 0.49  0.08 -0.13 -1.61  0.07 -0.47  1.19  0.02 -0.13  0.85 -0.34  0.17 -0.50  0.43  0.24 -0.38 -0.73  0.10  1.57 -0.45 -0.70 -0.01 -1.16  0.05 -0.55  0.40  0.08  1.80 -1.04 -0.35 -0.77 -> <82>
-1.46  1.49  3.10 -0.82  0.40 -2.01  1.63 -0.54 -0.16  3.17  1.75 -2.41 -3.80 -2.59  1.11 -0.04 -3.66  1.46  4.72  1.84  0.34  4.15  0.22 -0.24 -1.65 -2.12 -3.25 -5.10 -2.50 -3.52 -0.51 -> <91>
 0.49 -0.68  0.11 -0.70  0.46 -0.28  0.54  0.27  0.08  1.08 -0.13 -0.73 -1.50 -0.43  0.19 -0.02 -0.39  2.27  1.36  0.95 -0.46  0.73 -0.82  0.72 -0.80  0.41 -0.38 -0.98 -1.05 -1.18 -0.44 -> <82>
-0.83 -1.61 -1.43  1.86 -0.42  0.31 -1.70  0.51  0.92 -2.03  0.31  0.35  1.95  0.75 -0.08  0.93  1.17 -1.63 -1.37 -1.20  1.02 -0.79  0.48 -1.60  0.43  1.26 -0.63 -0.78  0.22  1.08 -0.52 -> <82>
 1.97  3.97  5.66 -3.44  0.84  1.25  1.29 -1.77  0.05  4.50  0.61  0.62 -3.34 -3.82 -0.66 -1.11 -1.75  4.73  1.92  1.75 -0.78  3.17 -2.92 -1.03 -0.17 -3.11  3.37  2.21  0.10 -1.30 -0.21 -> <81>
 0.02 -0.06 -0.28 -2.22  3.44  0.10 -0.09  0.18  0.04  0.53  0.44 -0.07 -0.94 -0.01  0.11 -0.30 -0.08  0.54  0.55 -0.01  0.35  0.23  0.01  0.46 -0.49  0.11 -0.54  0.12 -0.46 -0.26 -0.50 -> <93>
 0.31  0.56 -1.31  0.10  0.42 -0.03  1.00  0.09 -0.01  1.22 -0.46  0.87 -1.74 -0.23  0.73  0.25 -0.14  0.73  0.98 -0.06 -0.15  0.57 -0.44  0.82  0.26  0.68 -0.65  0.50 -0.17  1.68  0.18 -> <82>
-0.90  0.01  0.19  0.42 -0.01  0.55 -0.06  0.41 -0.24  0.22 -0.11 -0.27  0.04  0.31  0.12  0.89 -0.30 -0.13  0.49 -0.50  0.46  2.88  0.44 -0.21 -0.30  0.40 -0.37 -0.99 -0.56 -0.38  0.22 -> <91>
-0.23 -1.05 -1.08  0.90 -0.53  0.06 -0.58  0.39 -0.34 -0.84 -0.21  0.38  1.06  1.12 -0.47 -0.05  0.52 -0.98 -1.20 -0.88  1.36 -1.12  0.87  0.00  0.84  1.25 -0.18  0.16  0.62  0.56  0.19 -> <82>
 2.26  0.39  0.28 -1.81  0.94  0.52  0.71  0.34 -0.42  1.08 -1.80  1.87 -1.07 -0.47  0.50 -0.20  0.59  2.26 -0.30  1.94 -0.86 -1.38 -1.78  0.13  1.32  1.12  3.78  4.68  1.02  0.15 -0.61 -> <81>
-2.83 -1.41  0.69  0.05 -0.30 -2.86  0.40 -1.21  0.93 -1.67  1.94 -3.86 -2.31  0.52  1.31 -2.22 -3.97 -3.29  5.95 -0.02 -0.83  1.62  0.48  0.26 -3.51 -2.47 -4.09 -7.07 -4.63 -1.68 -0.45 -> <93>
 0.10  0.68  0.31 -0.62 -0.34 -0.25  1.04 -0.44  0.56  1.43 -0.30 -0.33 -2.40 -1.21  1.33  0.26 -1.71  1.66  2.52 -0.09 -0.10  2.05 -0.71  0.49 -0.24 -0.61 -0.68 -1.14 -0.24 -1.48 -0.43 -> <82>
 1.59  1.73  0.03  2.37  0.19  0.40  0.46  2.52 -0.23  5.64 -2.07  2.31  1.67 -4.41 -2.11  4.37  2.96  6.81 -2.31 -2.31  2.77  3.28  0.96  1.37  3.00  2.32  0.11  2.81  6.08 -2.26  2.42 -> <91>
 0.23  0.23 -1.56 -0.76  0.41 -1.06  0.14  0.93  0.16  1.12 -0.10  1.11 -0.47  0.26  0.50  0.72  0.07  0.82  1.08  0.73  0.47 -0.39 -0.25  0.42  0.28  0.86 -0.92  0.74 -0.24 -1.37 -0.08 -> <87>
 0.25  1.04  0.72 -1.38  0.30 -0.07  0.20 -0.19  0.09  0.77 -0.13  0.96  0.41 -1.33  0.23 -0.08 -0.40  0.79  0.38  0.28 -0.90  0.73 -0.41 -0.28  0.69 -0.51  0.87  0.31 -0.24 -0.54 -0.19 -> <81>
-2.49  1.82 -0.04 -1.32  0.60  0.12 -0.40 -0.15  0.03  1.08 -0.26  0.03 -0.60 -1.86 -0.53 -0.40  0.23  1.70 -0.03  0.54  0.17  1.78 -1.35 -1.34  1.07 -2.95  1.72  1.18  0.64 -0.20 -0.28 -> <84>
 0.11 -0.79 -0.85  0.43 -0.20 -0.48  0.35  0.26 -0.20 -0.07  2.07 -0.57  0.70  0.29 -0.20  0.06  0.60 -0.72  0.23 -0.01  0.39  0.04  0.53 -0.57  0.18 -0.33 -1.03 -1.47 -0.87 -0.14  0.36 -> <87>
 0.34 -0.14  0.18 -2.94  0.80 -0.51  1.05 -1.47  0.06 -0.48  0.50 -0.71 -3.07  2.19  1.46 -2.86 -2.06 -1.18  3.49  3.30 -1.94 -1.21 -2.33  0.51 -2.19 -1.44  0.62  0.04 -3.68 -0.45 -2.08 -> <81>
-0.38 -0.56 -2.36  0.75  0.84 -0.49  0.20  0.93  0.23 -0.08  0.37 -0.29 -0.10 -0.92  0.12  0.42  0.19 -0.14  0.54 -0.12 -0.12  0.09  0.63  0.73  0.00  1.32 -1.86  0.18  0.00 -0.54 -0.66 -> <93>
 0.70  0.27  0.44  0.22  0.01  0.05 -0.29  0.18 -0.50  0.27  0.06  0.31  0.11  0.38  0.01 -0.91 -0.16 -0.29  0.10  1.37 -0.31 -0.23  0.32 -2.10  1.48  0.42  0.13 -0.34  0.16 -0.37  0.10 -> <93>
 1.44  2.00  3.82 -1.48 -0.23  1.71 -0.67 -1.27  0.10  1.53 -0.09  0.41  0.65 -0.50 -0.41 -0.50  0.09  1.09 -1.40  0.44 -0.68  0.23 -1.09 -1.18  0.69 -1.75  3.92  2.70  1.59  2.03  0.30 -> <87>
-0.03 -0.41 -0.31 -0.23  0.41 -0.26  0.16  0.16  0.03 -0.81 -0.03  0.57  0.29 -0.05  0.11 -0.10  0.27  0.34  0.17  0.85  0.68 -0.15  0.11  0.12 -0.42  0.37 -0.99 -0.04  0.53 -0.24 -0.38 -> <91>
-1.27 -0.77  0.89  0.80  0.22 -0.79  0.13  0.04 -0.46 -0.16  0.38 -1.68 -0.47 -0.15  0.47 -0.44 -1.27 -0.83  0.75 -0.69 -0.10  0.98  0.51  0.08 -0.54 -0.29 -0.64 -2.83 -1.29 -0.61  0.85 -> <82>
 0.77 -0.66 -0.33  0.38 -0.76 -0.24  0.07 -0.83  0.49 -0.87 -0.45 -0.23 -0.26  0.82  0.18 -0.03  0.24 -0.60  0.04  0.26  0.10 -0.59 -0.07  0.09 -0.03  0.31 -0.34  0.02  0.35  0.15  0.21 -> <82>
 0.50  1.11  1.93 -1.04  0.23 -0.26  1.56 -0.70 -0.20  1.56 -0.25  0.33 -0.93 -0.53 -0.08 -0.13 -1.08  1.80  1.08  0.55  0.02  1.02 -0.75  0.69 -0.15  0.42  1.26  0.13  0.19 -0.09 -0.33 -> <93>
-0.60  0.24  0.76  0.35  0.01 -0.15  0.79  0.17 -0.28  0.70 -0.08  0.36 -1.64 -0.38  0.88 -0.90 -1.16  0.35  1.67  0.10 -0.11  1.45  0.47 -0.59  0.32 -0.51 -0.82 -0.90 -0.76 -0.85 -0.41 -> <82>
 0.42  0.47 -0.25  0.21  0.13  0.27  0.33 -0.31 -0.64  2.16 -0.45  0.48 -0.90  0.51  0.54  0.28  0.29  0.52  0.69  0.78  0.07 -0.24 -0.26  0.45  0.65  1.33  0.21  1.34  0.33 -0.39 -0.51 -> <91>
 1.10 -0.40 -0.34 -0.29 -0.09  0.43  0.03  0.17  0.09  0.30 -0.23  1.12  0.43 -0.54 -0.13 -0.70  0.70  0.55 -0.04  0.59 -0.09 -0.90  0.92 -0.11  0.37  0.86  0.26  0.92  0.21 -0.16 -0.05 -> <81>
-1.05 -1.27 -0.27 -1.20 -0.42 -0.16 -0.11 -0.22  0.21 -0.28  0.31 -0.74  0.28 -0.22 -0.82  0.04  0.00 -0.66  0.31 -0.36  0.72  0.81  0.42  0.33 -0.21 -0.29 -1.03 -1.13 -0.28 -0.54  0.31 -> <87>
 0.70  0.41 -1.12  0.20  0.14  0.14  0.23 -0.25 -1.40  0.58 -0.68  0.70  0.44  1.70  0.72  0.52  0.62  0.35 -0.49  0.59  0.05 -0.89 -0.40  0.46  0.43  2.08  0.50  1.81  0.37  0.42 -0.21 -> <91>
-0.25 -0.52 -0.53  0.18  2.05 -0.18  0.25 -0.09  0.20  0.24  0.42 -0.43 -0.05 -0.13  0.15  0.04 -0.19  0.37 -0.10 -0.30 -0.65  0.35  0.07  0.13 -0.52  0.59 -1.46 -0.41  0.57 -0.50 -1.18 -> <91>
-0.71 -0.01  0.28  0.03  0.49 -0.44  0.83 -0.21  0.52  0.13  0.37  0.19 -0.55 -0.19  0.20 -1.04  0.26  0.32  1.02  0.12  0.02  0.97 -0.16  0.08  0.32  0.66 -1.34 -0.43 -0.19 -0.39  0.40 -> <84>
-0.82 -2.27 -3.00  1.86  0.08 -0.26  0.15  0.84 -0.47 -0.88  0.06 -0.64  0.40  1.58  1.39  0.22  0.11 -1.54 -0.62 -1.87  0.26 -1.50  1.99  0.95 -0.45  1.61 -3.33 -1.95 -1.13 -0.90  0.55 -> <87>
-1.74 -3.27 -1.42 -1.12 -0.41 -0.18 -1.09 -1.84  0.22 -5.91  1.65 -2.44 -0.92  4.76  1.39 -4.63 -2.19 -6.54  2.44  2.55 -2.41 -3.83 -0.07  0.04 -3.18 -1.92 -0.92 -3.30 -5.96  1.99 -2.86 -> <81>
-0.90  0.35  0.71 -0.10  0.52 -0.44  0.84  0.15  0.37  1.51  0.47 -1.45 -2.12 -1.45  1.10 -0.14 -1.35  0.35  2.35  0.19  0.29  1.38 -0.64 -0.03 -0.94 -2.68 -1.88 -3.91 -1.70 -2.44  1.03 -> <91>
 1.37  2.67  7.77 -2.00  0.04  0.97 -1.47 -2.78 -0.31  0.42  0.46  0.01  1.72 -3.43 -1.58 -1.44 -1.18  1.56 -2.38  0.01 -0.92  1.32 -3.14 -2.20  1.04 -4.12  6.53  2.06  2.11  2.41 -0.49 -> <81>
-0.80 -0.33 -0.43 -1.21  0.57 -0.15  1.01  0.18  0.66  1.27 -0.43  0.50 -1.27 -0.34  0.38 -0.11  1.32  1.88  0.70  0.38 -0.09 -0.36 -0.61  0.11  0.01  0.39  0.30  1.21  0.45 -0.54  1.43 -> <91>
 1.13  1.00 -0.54  1.40 -0.15  0.47 -0.39  2.00  0.26  3.35 -1.13  1.78  1.24 -1.75 -1.55  1.86  2.39  3.57 -2.01 -1.29  1.64  1.32  0.51  0.87  2.15  1.89  0.52  2.08  3.85 -1.10  1.34 -> <82>
 3.15  0.63 -1.30  1.54  0.28  1.51 -0.05  1.90 -0.79  3.08 -3.08  4.10  2.31 -1.71 -1.61  3.79  3.97  5.34 -3.85 -1.72  2.12 -0.75 -0.44  1.85  3.81  3.20  2.25  6.76  6.24 -0.18  1.23 -> <91>
 4.09  1.45 -0.87 -3.94  0.46  0.99  1.88 -1.12 -0.75  1.46 -1.52  4.33 -1.84 -0.15  0.96 -0.95  1.46  3.61 -0.02  2.92 -1.46 -2.31 -3.08  0.77  1.32  1.45  4.00  7.77  1.02  0.80 -1.94 -> <91>
 0.97  1.65  0.72 -1.85  0.92  0.04  1.50 -0.49 -0.93  2.10 -1.46  1.96 -2.57 -1.25  0.93 -0.10 -0.78  2.63  2.20  1.97 -0.39  1.05 -2.16  0.25  0.64  0.11  0.59  2.01 -0.25 -0.83 -1.68 -> <93>
 0.41 -0.66 -2.48 -0.18  0.21  0.00  0.68  0.14 -0.10 -0.50 -0.86  1.23 -0.15  0.49  0.74  0.00  1.18  0.29 -0.03  0.27 -0.93 -1.39  0.36  0.91  0.74  1.87 -0.43  1.90  0.09  0.01 -0.31 -> <91>
 0.44 -0.19 -0.68  0.34 -0.16  0.17 -0.44  0.17  0.52  0.27 -1.25  0.21 -0.03 -0.86  0.44  0.27  0.18  0.40  0.03  0.20 -0.31 -0.41  0.75  0.61 -1.75  0.10 -0.32  0.50  0.05 -0.33 -0.12 -> <82>
 1.30 -0.12 -1.91  1.99  0.22  1.17 -0.69  1.71 -0.89  0.89 -1.20  3.67  2.74 -0.76 -1.80  2.91  3.21  1.94 -3.83 -2.80  1.10 -0.23  0.58  0.84  2.81  2.11  1.08  3.54  3.67  0.67  1.74 -> <87>

-9.36 -3.96 -9.10  0.60  2.61  2.67  3.59 -7.67 -8.01 -1.31  5.46  3.89 -1.01 -7.29  7.01  4.71 -3.81  3.15  6.53  3.97 -1.63 -0.95  0.20 -6.92 -1.86 -2.64  0.92 -0.36 -5.46  1.90 -0.08 -> <33>
-2.57  0.18  0.40  0.12  0.68 -1.36  1.23  2.55  2.91 -3.41  2.30  1.18 -1.11  0.59  1.35  4.28 -1.53 -2.12  2.10 -1.51  2.20  3.24 -0.28 -1.41 -1.00  3.27  1.35 -0.47 -1.71 -0.51  4.87 -> <39>
-0.58 -1.98  2.28  0.24  0.42  0.31  1.85  3.30  5.41 -3.46  1.56  1.20 -0.38 -1.09  0.34  1.05 -2.44 -2.83  2.17 -1.70  0.60  4.66  0.79 -0.46 -0.47 -0.62  0.02 -0.67 -1.06 -0.94  0.08 -> <39>
-4.22  1.36  0.02 -2.15  0.83 -0.83  0.63  2.62  2.61 -3.09  1.26 -0.07 -2.85 -5.10  0.48  1.55 -2.74 -4.28  5.01 -0.62  4.75  4.74  1.35 -0.14 -0.01  2.00  0.56  0.89 -1.85 -1.71 -1.51 -> <39>
-0.97  0.89  0.31  1.26  0.30 -1.26  1.55  2.15  2.50 -5.24  0.26  3.61  0.33 -3.41  0.74  0.66 -1.16 -1.23 -0.29  0.45  1.68  1.38  0.47 -1.47 -1.22  0.13 -0.36 -0.63 -1.71 -1.80  1.93 -> <39>
-1.38  0.66  1.29 -0.68  0.77 -0.48 -0.35  3.68  6.91 -3.52  3.35  1.82  1.63  1.40 -0.81  0.59 -0.55 -1.24  1.64 -0.34 -0.40  3.17  1.07  2.95 -2.35  1.37 -0.52 -2.64 -0.85 -1.11  0.71 -> <18>
